Here is a tiny trained network, its code and every weight. The questions are about switching its units off for an input and a class, where a switched-off unit gives its printed mean instead of its output.

import numpy as np


def w(rows, s, z=0):
    codes = np.array(rows[::2]) - 128.0
    scale = np.full(codes.shape[1], s)
    scale[-1] = z or s
    return codes * scale


def norm(h):
    return h / np.sqrt((h * h).mean(-1, keepdims=True) + 1e-5)


def f(y):
    return np.maximum(y, 0)


def log_softmax(a):
    a = a - a.max(-1, keepdims=True)
    return a - np.log(np.exp(a).sum(-1, keepdims=True))


def net(x, mask):
    res = np.array(x, float).reshape(1, 6) / 4 @ E
    u = 0
    for l in range(2):
        y = f(norm(res) @ A[l][:, :-1].T + A[l][:, -1])
        res = res + np.where(mask[u : u + 12], y, B[l][:, -1]) @ B[l][:, :-1]
        u += 12
    return log_softmax(norm(res)[-1] @ U[:, :-1].T + U[:, -1])


A, B = {}, {}
E = w([
[8,80,113,189,102,194],'x0',
[117,134,152,135,146,134],'x1',
[131,124,121,124,121,126],'x2',
[84,93,144,254,190,25],'x3',
[128,129,127,124,126,126],'x4',
[166,7,167,83,126,114],'x5',
],0.0056)
A[0] = w([
[164,190,81,136,151,105,82],'0.n1',
[163,151,184,86,140,179,76],'0.n2',
[34,92,115,149,115,146,95],'0.n3',
[105,154,112,150,115,109,25],'0.n4',
[3,70,106,137,89,187,168],'0.n5',
[108,127,127,65,86,255,125],'0.n6',
[5,131,93,186,62,209,80],'0.n7',
[130,112,88,158,109,82,140],'0.n8',
[141,65,171,63,115,164,29],'0.n9',
[161,173,110,108,95,204,170],'0.n10',
[59,75,99,155,113,188,3],'0.n11',
[157,93,170,100,109,89,140],'0.n12',
],0.0079,0.0023)
B[0] = w([
[126,154,143,144,82,140,169],'0.n1',
[144,124,110,88,77,132,168],'0.n2',
[196,121,118,71,89,99,200],'0.n3',
[171,160,116,163,131,136,147],'0.n4',
[94,119,53,187,90,219,246],'0.n5',
[69,150,185,170,200,168,232],'0.n6',
[118,122,100,77,207,52,254],'0.n7',
[125,144,172,141,165,139,166],'0.n8',
[225,105,107,118,124,182,180],'0.n9',
[82,106,146,41,119,132,201],'0.n10',
[153,146,255,131,104,107,187],'0.n11',
[87,88,121,131,188,112,175],'0.n12',
],0.015,0.0068)
A[1] = w([
[36,219,199,72,41,211,53],'1.n1',
[56,121,161,198,181,143,101],'1.n2',
[138,166,66,170,127,52,80],'1.n3',
[90,16,90,134,121,148,74],'1.n4',
[228,106,106,116,143,200,4],'1.n5',
[123,82,129,212,81,208,35],'1.n6',
[117,221,220,198,59,82,8],'1.n7',
[110,99,9,205,90,111,85],'1.n8',
[85,138,28,161,127,206,90],'1.n9',
[159,94,178,131,167,200,137],'1.n10',
[124,24,141,155,155,98,101],'1.n11',
[165,10,163,187,2,159,82],'1.n12',
],0.0097,0.0024)
B[1] = w([
[200,159,87,154,139,65,254],'1.n1',
[144,126,87,72,77,127,240],'1.n2',
[111,111,169,170,71,166,211],'1.n3',
[162,195,190,83,101,128,214],'1.n4',
[48,78,133,90,114,135,185],'1.n5',
[247,137,103,149,106,199,178],'1.n6',
[56,154,222,95,125,166,183],'1.n7',
[124,86,92,121,63,22,195],'1.n8',
[94,120,125,205,168,179,202],'1.n9',
[97,74,130,176,72,82,227],'1.n10',
[144,138,121,176,206,148,225],'1.n11',
[128,236,92,70,144,89,185],'1.n12',
],0.015,0.0062)
U = w([
[215,184,109,93,112,79,254],'0',
[68,161,42,129,191,168,52],'1',
[93,161,225,151,92,151,104],'2',
[105,97,85,209,73,65,82],'3',
[154,36,162,45,117,139,82],'4',
[163,99,108,145,97,248,121],'5',
[170,65,157,186,226,94,56],'6',
],0.016,0.0028)

Each question gives the input, the list of numbers given to net, and the class t.
The units are the neurons (one row each of A and B). Each row of codes is followed by its name. A weight is (code - 128) times the scale printed after its matrix; where a second scale follows, it is the last column's (A, B and U).
mask holds one flag per neuron, layer by layer. A switched-off neuron (its flag False) gives its mean, the last column of its row in B, instead of its output. The means were averaged over made-up inputs and are rounded, as every weight is.
A unit's drop is (log p(t) with every unit on - log p(t) with that unit switched off) / (log p(t) with every unit on - log p(t) with every unit switched off).
The circuit of an input: a set's keep is (log p(t) with only the set's units on - log p(t) with every unit switched off) / (log p(t) with every unit on - log p(t) with every unit switched off). Starting from the 12 units with the biggest drops (on a tie, the unit counted first), units are removed one at a time, each time the one whose removal leaves the highest keep (on an exact tie, the one counted first), for as long as the keep stays at least 0.8.
circuit, biggest first: the units of the circuit, biggest drop first
unit that matters most: the unit with the biggest drop
top k neurons: the k neurons with the biggest drops, biggest first
top k neurons in layer l: the k neurons of layer l with the biggest drops, biggest first
input [0,-2,5,1,-5,6], class 6: circuit, biggest first => [1.n11]
input [1,-1,-1,4,5,4], class 0: top 2 neurons in layer 0 => [0.n7; 0.n6]
input [-1,-1,-6,4,8,-7], class 2: top 2 neurons => [0.n5; 1.n7]
input [6,2,5,7,-3,1], class 0: top 4 neurons => [0.n5; 0.n11; 0.n3; 1.n4]
input [1,-1,-6,-7,8,-4], class 1: top 2 neurons in layer 1 => [1.n4; 1.n8]
input [2,-7,0,8,-2,1], class 0: top 3 neurons in layer 0 => [0.n7; 0.n6; 0.n12]
input [2,-8,-8,1,8,7], class 0: top 4 neurons => [1.n12; 0.n6; 0.n7; 1.n4]
input [-1,-6,-2,3,-6,1], class 6: top 3 neurons => [0.n5; 1.n11; 0.n11]
input [4,-1,6,2,0,-7], class 3: top 2 neurons in layer 0 => [0.n6; 0.n5]
input [-6,1,-8,6,-4,-2], class 2: top 2 neurons in layer 0 => [0.n5; 0.n7]
input [2,-7,4,1,-1,-8], class 3: top 2 neurons in layer 1 => [1.n3; 1.n8]
input [5,-6,4,-6,-3,0], class 1: top 4 neurons => [0.n7; 0.n5; 0.n10; 0.n6]
input [0,-7,-7,1,8,3], class 6: top 3 neurons => [0.n5; 0.n12; 1.n11]
input [8,-1,-5,2,-3,2], class 0: top 4 neurons => [0.n11; 0.n3; 0.n5; 1.n4]
input [-7,-1,7,1,8,-2], class 2: top 3 neurons => [0.n5; 0.n7; 0.n1]
input [-7,0,5,0,-6,1], class 4: top neuron => [0.n5]
input [6,0,-2,3,1,3], class 0: top 2 neurons => [0.n5; 0.n11]
input [-6,8,4,1,2,-2], class 2: top 2 neurons => [0.n5; 0.n10]
input [-4,-5,3,1,-1,0], class 2: top 4 neurons => [0.n1; 0.n5; 0.n7; 0.n10]
input [2,4,8,-4,6,-1], class 1: unit that matters most => 0.n6
input [6,5,-6,-8,0,-4], class 1: top 2 neurons => [0.n7; 0.n5]
input [-8,-6,2,2,-4,7], class 6: top 2 neurons in layer 1 => [1.n11; 1.n2]
input [4,-8,5,-7,-2,-2], class 1: top 2 neurons => [0.n7; 0.n6]
input [0,1,-3,2,4,6], class 6: top 3 neurons in layer 1 => [1.n11; 1.n10; 1.n2]
input [7,4,-4,-7,-2,-5], class 1: top 2 neurons in layer 0 => [0.n7; 0.n5]
input [-3,5,-3,1,4,8], class 6: top 3 neurons in layer 0 => [0.n12; 0.n5; 0.n3]
input [-7,7,-5,2,-5,-7], class 2: unit that matters most => 1.n7
input [2,1,-5,7,6,7], class 0: top 2 neurons in layer 0 => [0.n7; 0.n6]
